Below are the code and all the weights of a small trained network. Each question names an input and a target symbol and asks about switching units off, where a switched-off unit gives its printed mean instead of its output.

import numpy as np


def w(rows, s, z=0):
    codes = np.array(rows[::2]) - 128.0
    scale = np.full(codes.shape[1], s)
    scale[-1] = z or s
    return codes * scale


def f(y):
    return np.maximum(y, 0)


def softmax(a):
    e = np.exp(a - a.max(-1, keepdims=True))
    return e / e.sum(-1, keepdims=True)


def log_softmax(a):
    a = a - a.max(-1, keepdims=True)
    return a - np.log(np.exp(a).sum(-1, keepdims=True))


def net(x, mask):
    ids = ['γδεθλμπφψω'.index(c) for c in x.split()]
    T = len(ids)
    res = E[ids] + P[:T]
    u = 0
    for l in range(3):
        r = res
        for j in range(2):
            rows = slice(4 * j, 4 * j + 4)
            q, k, v = (r @ M[l][rows].T for M in (Q, K, V))
            z = softmax(np.where(np.tri(T) > 0, q @ k.T / 4**0.5, -1e9)) @ v
            o = O[l][rows]
            res = res + np.where(mask[u + j], z, o[:, -1]) @ o[:, :-1]
        u += 2
        y = f(res @ A[l][:, :-1].T + A[l][:, -1])
        res = res + np.where(mask[u : u + 4], y, B[l][:, -1]) @ B[l][:, :-1]
        u += 4
    return log_softmax(res[-1] @ U[:, :-1].T + U[:, -1])


Q, K, V, O, A, B = {}, {}, {}, {}, {}, {}
E = w([
[232,140,79,67],'γ',
[123,138,170,187],'δ',
[64,75,151,159],'ε',
[131,247,63,5],'θ',
[161,68,101,63],'λ',
[67,184,182,187],'μ',
[154,81,174,59],'π',
[118,35,171,203],'φ',
[35,97,52,19],'ψ',
[207,166,78,232],'ω',
],0.017)
P = w([
[116,95,254,64],'0',
[113,81,205,70],'1',
[103,86,192,75],'2',
[114,75,184,88],'3',
[111,63,169,101],'4',
[109,71,173,91],'5',
[122,84,187,75],'6',
[107,69,201,84],'7',
],0.0033)
Q[0] = w([
[115,159,156,179],'0.h1',
[106,167,94,128],'0.h1',
[168,76,79,9],'0.h1',
[92,86,126,176],'0.h1',
[28,111,164,119],'0.h2',
[85,127,163,177],'0.h2',
[92,162,197,107],'0.h2',
[119,117,248,78],'0.h2',
],0.012)
K[0] = w([
[108,105,89,128],'0.h1',
[125,213,105,121],'0.h1',
[118,75,147,5],'0.h1',
[99,82,108,145],'0.h1',
[72,89,123,79],'0.h2',
[100,93,133,177],'0.h2',
[41,179,124,80],'0.h2',
[77,110,120,112],'0.h2',
],0.014)
V[0] = w([
[135,87,168,160],'0.h1',
[143,165,69,108],'0.h1',
[121,146,124,148],'0.h1',
[255,139,91,32],'0.h1',
[223,71,94,118],'0.h2',
[22,169,125,95],'0.h2',
[139,90,118,126],'0.h2',
[117,159,151,162],'0.h2',
],0.0096)
O[0] = w([
[154,1,157,243,216],'0.h1',
[140,80,139,197,3],'0.h1',
[155,76,61,163,67],'0.h1',
[152,41,96,116,162],'0.h1',
[183,88,110,216,133],'0.h2',
[174,12,197,192,214],'0.h2',
[139,26,253,155,171],'0.h2',
[197,149,117,134,43],'0.h2',
],0.0059,0.0041)
A[0] = w([
[2,244,144,146,8],'0.n1',
[158,134,131,87,76],'0.n2',
[181,162,64,175,84],'0.n3',
[146,145,209,100,6],'0.n4',
],0.0086,0.0023)
B[0] = w([
[223,90,107,211,212],'0.n1',
[207,153,58,169,197],'0.n2',
[57,236,67,188,160],'0.n3',
[158,79,62,255,254],'0.n4',
],0.0082,0.0032)
Q[1] = w([
[249,158,163,71],'1.h1',
[227,164,253,155],'1.h1',
[133,66,24,83],'1.h1',
[68,13,182,198],'1.h1',
[66,125,96,121],'1.h2',
[112,112,116,227],'1.h2',
[46,71,41,221],'1.h2',
[242,114,40,182],'1.h2',
],0.0061)
K[1] = w([
[248,159,154,49],'1.h1',
[178,107,168,129],'1.h1',
[96,132,69,104],'1.h1',
[141,94,167,151],'1.h1',
[75,105,134,83],'1.h2',
[98,168,195,124],'1.h2',
[126,73,110,139],'1.h2',
[122,182,149,67],'1.h2',
],0.014)
V[1] = w([
[97,124,218,160],'1.h1',
[63,174,76,182],'1.h1',
[123,109,90,208],'1.h1',
[79,253,144,66],'1.h1',
[216,108,82,118],'1.h2',
[88,112,231,138],'1.h2',
[82,85,127,106],'1.h2',
[148,121,153,96],'1.h2',
],0.0065)
O[1] = w([
[123,147,152,131,160],'1.h1',
[43,72,131,58,80],'1.h1',
[99,183,232,233,157],'1.h1',
[208,69,14,77,2],'1.h1',
[93,222,211,68,149],'1.h2',
[132,229,214,56,161],'1.h2',
[56,253,61,128,141],'1.h2',
[143,52,66,94,135],'1.h2',
],0.0038,0.0096)
A[1] = w([
[196,50,36,115,233],'1.n1',
[98,85,120,74,4],'1.n2',
[73,195,67,1,150],'1.n3',
[218,148,121,221,17],'1.n4',
],0.0082,0.0035)
B[1] = w([
[151,156,223,126,254],'1.n1',
[10,73,142,109,169],'1.n2',
[155,76,145,76,219],'1.n3',
[134,102,11,176,230],'1.n4',
],0.011,0.0048)
Q[2] = w([
[50,131,131,122],'2.h1',
[32,109,88,51],'2.h1',
[91,130,173,68],'2.h1',
[48,111,132,66],'2.h1',
[172,131,138,222],'2.h2',
[149,158,106,27],'2.h2',
[236,156,81,133],'2.h2',
[182,163,246,139],'2.h2',
],0.011)
K[2] = w([
[143,126,144,145],'2.h1',
[199,143,199,143],'2.h1',
[135,190,162,110],'2.h1',
[181,80,184,201],'2.h1',
[103,184,71,111],'2.h2',
[217,120,140,89],'2.h2',
[253,142,112,146],'2.h2',
[101,123,84,76],'2.h2',
],0.013)
V[2] = w([
[105,21,121,102],'2.h1',
[247,220,190,110],'2.h1',
[99,116,24,126],'2.h1',
[2,70,5,46],'2.h1',
[162,132,178,128],'2.h2',
[93,152,164,104],'2.h2',
[47,232,92,101],'2.h2',
[170,79,72,90],'2.h2',
],0.0072)
O[2] = w([
[129,175,234,162,254],'2.h1',
[56,202,52,85,18],'2.h1',
[87,61,94,116,73],'2.h1',
[207,33,125,185,125],'2.h1',
[235,121,138,16,139],'2.h2',
[202,109,223,126,152],'2.h2',
[54,84,85,138,5],'2.h2',
[253,95,45,221,158],'2.h2',
],0.0041,0.006)
A[2] = w([
[235,95,63,58,74],'2.n1',
[116,254,61,165,137],'2.n2',
[132,120,75,226,2],'2.n3',
[110,70,138,201,188],'2.n4',
],0.0086,0.0098)
B[2] = w([
[34,205,54,110,151],'2.n1',
[254,96,87,130,159],'2.n2',
[209,52,221,12,172],'2.n3',
[56,148,32,100,249],'2.n4',
],0.0092,0.016)
U = w([
[98,221,45,226,254],'γ',
[111,75,178,214,75],'δ',
[2,217,137,203,227],'ε',
[79,168,88,109,136],'θ',
[193,173,241,96,128],'λ',
[24,122,51,167,138],'μ',
[91,141,118,139,86],'π',
[91,141,115,137,85],'φ',
[68,78,159,67,9],'ψ',
[141,112,100,115,75],'ω',
],0.0094,0.008)

Each question gives the input, a string of symbols that net reads in full, and the target symbol t.
The units are the heads (4 rows each of Q, K, V and O) and the neurons (one row each of A and B). Each row of codes is followed by its name. A weight is (code - 128) times the scale printed after its matrix; where a second scale follows, it is the last column's (O, A, B and U).
mask holds one flag per unit, layer by layer, with each layer's heads first. A switched-off unit (its flag False) gives its mean, the last column of its rows in O or B, instead of its output. The means were averaged over made-up inputs and are rounded, as every weight is.
A unit's drop is (log p(t) with every unit on - log p(t) with that unit switched off) / (log p(t) with every unit on - log p(t) with every unit switched off).
The circuit of an input: a set's keep is (log p(t) with only the set's units on - log p(t) with every unit switched off) / (log p(t) with every unit on - log p(t) with every unit switched off). Starting from the 12 units with the biggest drops (on a tie, the unit counted first), units are removed one at a time, each time the one whose removal leaves the highest keep (on an exact tie, the one counted first), for as long as the keep stays at least 0.8.
units of the circuit, in order: the units of the circuit, biggest drop first
k most important neurons of layer l: the k neurons of layer l with the biggest drops, biggest first
which heads matter: for each layer, one digit per head in row order, 1 if its drop is at least 0.15 and else 0, layers parted by /
drop when u is switched off: that unit's drop, to one decimal
input ψ λ φ π π δ δ, target δ: units of the circuit, in order => [2.h1; 1.h1]
input ε ψ μ φ μ, target δ: which heads matter => 01 / 00 / 10
input ψ π π φ ψ γ, target γ: 2 most important neurons of layer 2 => [2.n1; 2.n3]
input π ψ μ π, target δ: which heads matter => 00 / 00 / 10
input δ π λ, target λ: 2 most important neurons of layer 1 => [1.n1; 1.n4]
input ε ω π ψ μ, target δ: 3 most important neurons of layer 0 => [0.n1; 0.n4; 0.n2]
input φ ω γ δ, target μ: which heads matter => 01 / 00 / 11
input φ π δ ψ ψ, target ψ: most important neuron of layer 1 => [1.n3]
input ω π π, target μ: 2 most important neurons of layer 2 => [2.n4; 2.n3]
input π φ π φ ε, target ε: 2 most important neurons of layer 2 => [2.n3; 2.n2]
input ψ μ π φ ψ φ ω μ, target μ: 3 most important neurons of layer 1 => [1.n4; 1.n1; 1.n3]
input φ ψ φ π ω π φ, target μ: 2 most important neurons of layer 1 => [1.n4; 1.n1]
input γ π π π ψ γ π δ, target δ: which heads matter => 00 / 00 / 10
input ψ π π, target δ: which heads matter => 01 / 00 / 10
input θ θ φ, target ε: most important neuron of layer 1 => [1.n1]
input π ε ω, target ω: 2 most important neurons of layer 2 => [2.n3; 2.n2]
input ω π φ ψ π λ μ ω, target ω: 2 most important neurons of layer 2 => [2.n3; 2.n4]
input φ π θ, target θ: drop when 0.n2 is switched off => 0.0
input φ φ π δ, target γ: drop when 0.n1 is switched off => 0.2
input π ω θ, target θ: drop when 1.h2 is switched off => -0.1
input ε ω π δ φ μ, target μ: drop when 1.n4 is switched off => 0.1
input λ φ φ π ψ ε, target ε: most important neuron of layer 1 => [1.n4]
input δ ψ π π δ φ φ λ, target λ: 2 most important neurons of layer 0 => [0.n4; 0.n1]
input ε ψ ω λ π φ, target μ: 2 most important neurons of layer 1 => [1.n4; 1.n1]
